156  120  114  105  118  113  113
157  120  116  105  111  116  128
128  143  142  120  108  146  155
yields 113

150  127  124  149  119
105  122  124  108  139
109  120  118  124  130
yields 149

148  152  127  109
108  104  129  146
142  107  109  122
yields 127

126  152  135  125
103  148  137  123
119  134  120  127
yields 135

146  146  113  130
139  151  104  134
146  144  115  129
yields 113

131  137  116  125  141
115  128  121  113  154
134  137  120  129  139
yields 125
---
[134 134 156 135] 156, 135
[137 139 135 151 135 107] 151, 139
[128 124 104 140 104 133] 140, 133
[142 125  99 123] 142, 125
[136 153 139 126 119 154] 154, 153
[157 117 154 134 142 118 143] 157, 154
---
Input:
[[131 128 135 125 140 131 128 124 119 132 130 124 127 129 127 128]
 [124 132 118 123 122 113 122 130 130 104 132 112 139 124 132 107]
 [128 140 117 137 148 140 120 140 126 134 135 112 129 137 132 127]
 [128 123 125 129 127 116 135 125 131 121 120 139 127 137 134 119]
 [125 131 119 123 124 113 123 130 130 106 130 116 138 125 132 108]
 [138 131 134 123 144 139 123 129 126 133 132 135 143 124 129 136]
 [137 124 134 131 130 137 120 130 125 131 137 139 134 119 125 142]
 [138 122 130 138 125 137 116 132 127 131 142 141 130 117 123 145]
 [137 123 131 135 126 138 118 131 126 131 140 140 132 118 123 144]
 [131 136 126 129 147 137 122 133 124 134 131 119 131 131 130 127]]
Output: 129

Input:
[[118 110 116 129 146 147 123 153 114 151 114]
 [139 128 103 137 126 111 144 105 119 112 118]
 [124 106 131 108 116 104 114 142 146 153 105]
 [109 118 147 104 133 114 149 131 112 146 152]
 [155 114 131 122 109 115 154 128 143 103 142]
 [112 130 151 112 139 151 149 121 107 137 115]]
Output: 114

Input:
[[127 129 125 124 130 130 129 129 132 131 129 128]
 [126 130 124 123 130 130 128 129 132 131 129 128]
 [129 137 130 116 141 132 114 123 147 154 129 136]
 [124 131 119 120 132 131 129 130 132 131 129 129]
 [130 136 132 118 139 132 116 123 146 152 129 134]
 [117 134 106 118 136 124 120 128 121 128 126 135]
 [126 124 122 130 122 129 139 133 121 114 129 122]
 [126 130 123 122 131 131 128 129 133 131 129 128]]
Output: 131

Input:
[[127 135 128 129 129 125 133 124 132 137 126 137 128 125 132]
 [114 128 129 133 128 123 118 137 141 138 132 123 128 113 103]
 [141 117 134 129 131 126 123 123 115 141 133 128 128 137 125]
 [127 138 129 130 130 123 135 122 133 143 125 142 128 124 133]
 [120 128 129 129 130 124 122 131 135 136 131 126 128 120 114]
 [122 127 129 135 127 127 121 135 132 134 130 125 127 120 111]
 [127 139 129 130 130 122 136 120 133 146 125 144 128 123 134]
 [134 133 130 145 119 136 134 134 119 123 121 138 126 127 128]
 [132 131 130 142 121 134 132 133 121 125 123 135 126 127 127]
 [127 135 128 129 129 125 133 124 132 137 126 137 128 125 132]]
Output: 128

Input:
[[127 133 146 137 148 149]
 [144 143 142 125 144 140]
 [124 119 106 123 104 106]
 [151 150 128 109 131 125]
 [152 150 129 108 128 123]
 [133 128 109 116 107 108]
 [155 148 121  98 120 118]]
Output: 137
---
[113 101 155 116 109] 155, 155
[135 148 151 102 140 139 110] 102, 151
[149 113 126 107 111 129 127] 107, 149
[118 125 106 129 122 135 127] 129, 135
[135 117 124 151 119 123 134] 151, 151
[118 142 115 152 130] 115, 152
[120 106 121 118 136] 121, 136
---
[126 128  99 104 108 143 131] ==> 126
[131 139 109 107] ==> 131
[128 150 129 133] ==> 128
[103 137 125 130 151] ==> 103
[127 139 128 108 139 103 143] ==> 127
[151 103 115 136 152 135] ==> 151
[129 103 137 113] ==> 129
---
[147 127 149  99] --> 127
[116 123 153 158 145 115] --> 158
[102 157 113 153] --> 157
[153 151 135 140 125 147] --> 140
[100 154 150 124 101 122] --> 124
[136 125 151 140 145 151] --> 140
[119 135 125 122 130 104] --> 122
[134 114 119  99] --> 114
[131 153 138 154] --> 153
[155 146 151 114] --> 146
---
[135 122 133 142 112 105 134] out 142
[133 105 137 132 141 117 125] out 132
[134 119 157 105 106 128 141] out 105
[149 107 108 141 148 146 115] out 141
[ 99 119 135 139 128 133 145] out 139
[124 152 127 107 126 101 134] out 107
[155 114 112 138 134 143 115] out 138
[114 129 118 137 127 115 106] out 137
[109 128 155 134 156 133 152] out 134
[123 109 135 118 126 132 100] out 118
---
Q:
[[104 152 139 101]
 [128 123 124 123]
 [146 131 104 128]]
A: 104

Q:
[[125 113 112 107 131 133]
 [113 121 112 115 124 113]
 [129 141 138 138  99 144]]
A: 125

Q:
[[109 109 153 127 112 149 144]
 [127 131 101 148 123 120 105]
 [140 141  99 140 133 114 104]]
A: 109

Q:
[[117 105 116 140]
 [129 125 148 135]
 [105 116 140 136]]
A: 117

Q:
[[109 145 106 141 114 138]
 [148 111 134 124 134 108]
 [115 119 109 119 152 119]]
A: 109

Q:
[[147 152 109 131 148]
 [126 108 150 150 133]
 [150 140 104 130 140]]
A: 147

Q:
[[127 122 126 137]
 [127 126 130 119]
 [128 126 124 107]]
A: 127

Q:
[[132 153 117 132 128]
 [128 102 149 127 129]
 [128 111 140 127 128]]
A: 132

Q:
[[137 136 157 142]
 [127 135 154 105]
 [128 119 126 120]]
A: 137

Q:
[[131 132 130 157]
 [153 144 143 119]
 [110 141 134 132]]
A: 131
---
((126, 111, 124, 125, 102), (127, 124, 124, 138, 109)) -> 138
((136, 128, 126, 130, 127), (151, 126, 127, 140, 131), (126, 133, 141, 127, 131)) -> 140
((154, 118, 120, 113), (98, 144, 122, 126)) -> 122
((110, 129, 132, 119, 114), (135, 133, 128, 146, 154)) -> 146
((144, 134, 148, 124, 156, 100), (124, 145, 99, 134, 144, 145), (134, 125, 126, 124, 125, 127)) -> 144
((121, 147, 121, 129, 147, 123, 105), (149, 129, 131, 127, 106, 114, 145)) -> 114
((143, 102, 151, 127, 143, 126), (115, 146, 113, 125, 115, 131), (118, 137, 120, 123, 118, 131)) -> 115
((100, 125, 122, 125, 127), (120, 113, 126, 140, 152), (120, 142, 106, 133, 111)) -> 140
((134, 144, 139, 135, 137), (117, 123, 124, 154, 148)) -> 154
---
[[148 123 125 124 103]
 [154 131 134 103 141]] out 125

[[105 119 116 113 120 108 108]
 [119 131 136 138 137 115 135]] out 120

[[107 127 141 110 131]
 [118 100 157 117 122]] out 141

[[122 130 134 126 126 126 122]
 [111 154 127 128 129 137 128]] out 126

[[129 126 124 154]
 [129 129 131 143]] out 126

[[129  99 136 116 122]
 [142 157 134 123 119]] out 136

[[124 124 145 131]
 [129 127 104 130]] out 124

[[106 108 117 126]
 [117 116 110 116]] out 108
---
127	128	100	125
128	131	149	116
132	131	137	129
result: 131

135	150	134	132	113
131	111	129	144	139
result: 150

112	103	132	125
112	104	131	124
112	104	132	124
result: 104

139	121	129	135	105	138	133
119	111	129	134	131	136	130
result: 121

136	125	127	107
132	116	133	119
result: 125

139	130	116	119	122	111
116	138	143	117	115	99
result: 130
